Below are the code and all the weights of a small trained network. Each question names an input and a class and asks about switching units off, where a switched-off unit gives its printed mean instead of its output.

import numpy as np


def w(rows, s, z=0):
    codes = np.array(rows[::2]) - 128.0
    scale = np.full(codes.shape[1], s)
    scale[-1] = z or s
    return codes * scale


def norm(h):
    return h / np.sqrt((h * h).mean(-1, keepdims=True) + 1e-5)


def f(y):
    return np.maximum(y, 0)


def log_softmax(a):
    a = a - a.max(-1, keepdims=True)
    return a - np.log(np.exp(a).sum(-1, keepdims=True))


def net(x, mask):
    res = np.array(x, float).reshape(1, 3) / 4 @ E
    u = 0
    for l in range(4):
        y = f(norm(res) @ A[l][:, :-1].T + A[l][:, -1])
        res = res + np.where(mask[u : u + 4], y, B[l][:, -1]) @ B[l][:, :-1]
        u += 4
    return log_softmax(norm(res)[-1] @ U[:, :-1].T + U[:, -1])


A, B = {}, {}
E = w([
[149,170,224,93,106,136,54,80],'x0',
[32,209,83,88,168,225,37,172],'x1',
[157,255,142,215,129,124,180,147],'x2',
],0.0099)
A[0] = w([
[135,66,105,171,110,107,184,122,196],'0.n0',
[116,239,76,121,45,139,169,137,83],'0.n1',
[70,162,72,117,194,193,49,251,2],'0.n2',
[30,105,1,154,183,144,211,179,40],'0.n3',
],0.0076,0.0074)
B[0] = w([
[137,99,133,153,180,110,52,180,254],'0.n0',
[77,104,99,172,105,79,93,33,192],'0.n1',
[95,98,159,163,205,206,114,137,243],'0.n2',
[252,123,86,95,126,108,65,162,228],'0.n3',
],0.012,0.0058)
A[1] = w([
[140,201,254,45,76,150,70,75,19],'1.n0',
[95,34,86,20,63,138,121,121,30],'1.n1',
[97,66,63,32,155,155,148,131,105],'1.n2',
[107,204,111,202,87,126,188,161,3],'1.n3',
],0.0091,0.0048)
B[1] = w([
[201,128,16,24,67,103,95,238,253],'1.n0',
[117,222,112,247,81,5,116,69,200],'1.n1',
[69,138,132,175,44,63,76,86,226],'1.n2',
[106,162,109,95,220,30,139,52,159],'1.n3',
],0.011,0.0052)
A[2] = w([
[171,254,83,136,208,105,199,131,78],'2.n0',
[200,15,152,129,89,71,232,81,249],'2.n1',
[39,153,30,118,52,88,180,148,51],'2.n2',
[154,93,222,182,141,104,20,74,186],'2.n3',
],0.0098,0.0017)
B[2] = w([
[77,113,152,85,66,58,70,108,183],'2.n0',
[109,187,193,157,122,240,8,201,211],'2.n1',
[100,118,108,196,161,128,239,157,158],'2.n2',
[117,175,148,74,132,89,220,53,254],'2.n3',
],0.013,0.0093)
A[3] = w([
[227,134,102,93,113,130,127,192,121],'3.n0',
[63,121,120,99,160,255,111,134,6],'3.n1',
[144,114,222,147,129,153,157,180,3],'3.n2',
[182,113,168,60,181,120,174,89,165],'3.n3',
],0.014,0.0029)
B[3] = w([
[158,83,46,137,168,143,167,139,255],'3.n0',
[129,141,191,137,105,164,174,147,238],'3.n1',
[68,163,148,95,156,248,152,141,183],'3.n2',
[114,139,98,138,163,120,213,128,154],'3.n3',
],0.016,0.0067)
U = w([
[90,153,171,136,153,205,101,138,156],'0',
[186,112,89,117,130,120,68,178,147],'1',
[91,157,143,138,127,58,98,78,121],'2',
[135,122,102,138,138,130,255,114,221],'3',
[131,63,150,145,110,137,149,114,3],'4',
],0.027,0.0073)

Each question gives the input, the list of numbers given to net, and the class t.
The units are the neurons (one row each of A and B). Each row of codes is followed by its name. A weight is (code - 128) times the scale printed after its matrix; where a second scale follows, it is the last column's (A, B and U).
mask holds one flag per neuron, layer by layer. A switched-off neuron (its flag False) gives its mean, the last column of its row in B, instead of its output. The means were averaged over made-up inputs and are rounded, as every weight is.
A unit's drop is (log p(t) with every unit on - log p(t) with that unit switched off) / (log p(t) with every unit on - log p(t) with every unit switched off).
The circuit of an input: a set's keep is (log p(t) with only the set's units on - log p(t) with every unit switched off) / (log p(t) with every unit on - log p(t) with every unit switched off). Starting from the 12 units with the biggest drops (on a tie, the unit counted first), units are removed one at a time, each time the one whose removal leaves the highest keep (on an exact tie, the one counted first), for as long as the keep stays at least 0.8.
units of the circuit, in order: the units of the circuit, biggest drop first
unit that matters most: the unit with the biggest drop
top k neurons: the k neurons with the biggest drops, biggest first
top k neurons in layer l: the k neurons of layer l with the biggest drops, biggest first
drop of u: that unit's drop, to one decimal
input [-1,3,3], class 3: units of the circuit, in order : 2.n1
input [6,5,-3], class 1: top 2 neurons : 1.n0; 0.n0
input [-1,1,-3], class 3: top 2 neurons in layer 2 : 2.n3; 2.n1
input [-4,-6,-7], class 2: top 4 neurons : 1.n1; 1.n2; 0.n2; 2.n3
input [-8,7,0], class 1: top 2 neurons : 0.n3; 2.n1
input [-5,-1,-7], class 2: top 3 neurons : 1.n0; 1.n2; 1.n1
input [6,0,0], class 1: top 2 neurons : 1.n0; 2.n3
input [6,-2,2], class 1: top 2 neurons : 1.n0; 2.n3
input [-5,4,-3], class 1: top 2 neurons : 0.n3; 2.n1
input [-6,-5,0], class 1: top 2 neurons in layer 0 : 0.n0; 0.n3
input [4,2,-1], class 1: top 2 neurons : 1.n0; 2.n3
input [4,-8,-8], class 0: top 2 neurons : 2.n1; 3.n2
input [3,-6,-6], class 0: top 2 neurons in layer 2 : 2.n1; 2.n0
input [-7,-8,-3], class 0: top 2 neurons : 2.n1; 1.n0
input [3,-3,7], class 2: units of the circuit, in order : 2.n0
input [3,1,-2], class 3: top 2 neurons in layer 2 : 2.n2; 2.n1
input [-2,2,2], class 3: top 3 neurons : 2.n1; 1.n0; 3.n3
input [-2,-4,3], class 0: top 2 neurons : 2.n1; 1.n0
input [5,0,6], class 2: top 4 neurons : 0.n3; 2.n0; 1.n3; 0.n1
input [-6,4,-1], class 1: units of the circuit, in order : 0.n3
input [6,1,-7], class 2: top 3 neurons : 1.n1; 1.n2; 0.n3
input [1,2,2], class 3: top 2 neurons in layer 2 : 2.n1; 2.n3
input [2,-8,-4], class 0: drop of 2.n1 : 1.3
input [2,-7,-6], class 0: drop of 2.n1 : 1.4
input [8,0,5], class 1: drop of 2.n2 : 0.0
input [3,0,1], class 3: drop of 2.n2 : 0.2
input [-3,-3,5], class 2: unit that matters most : 1.n0
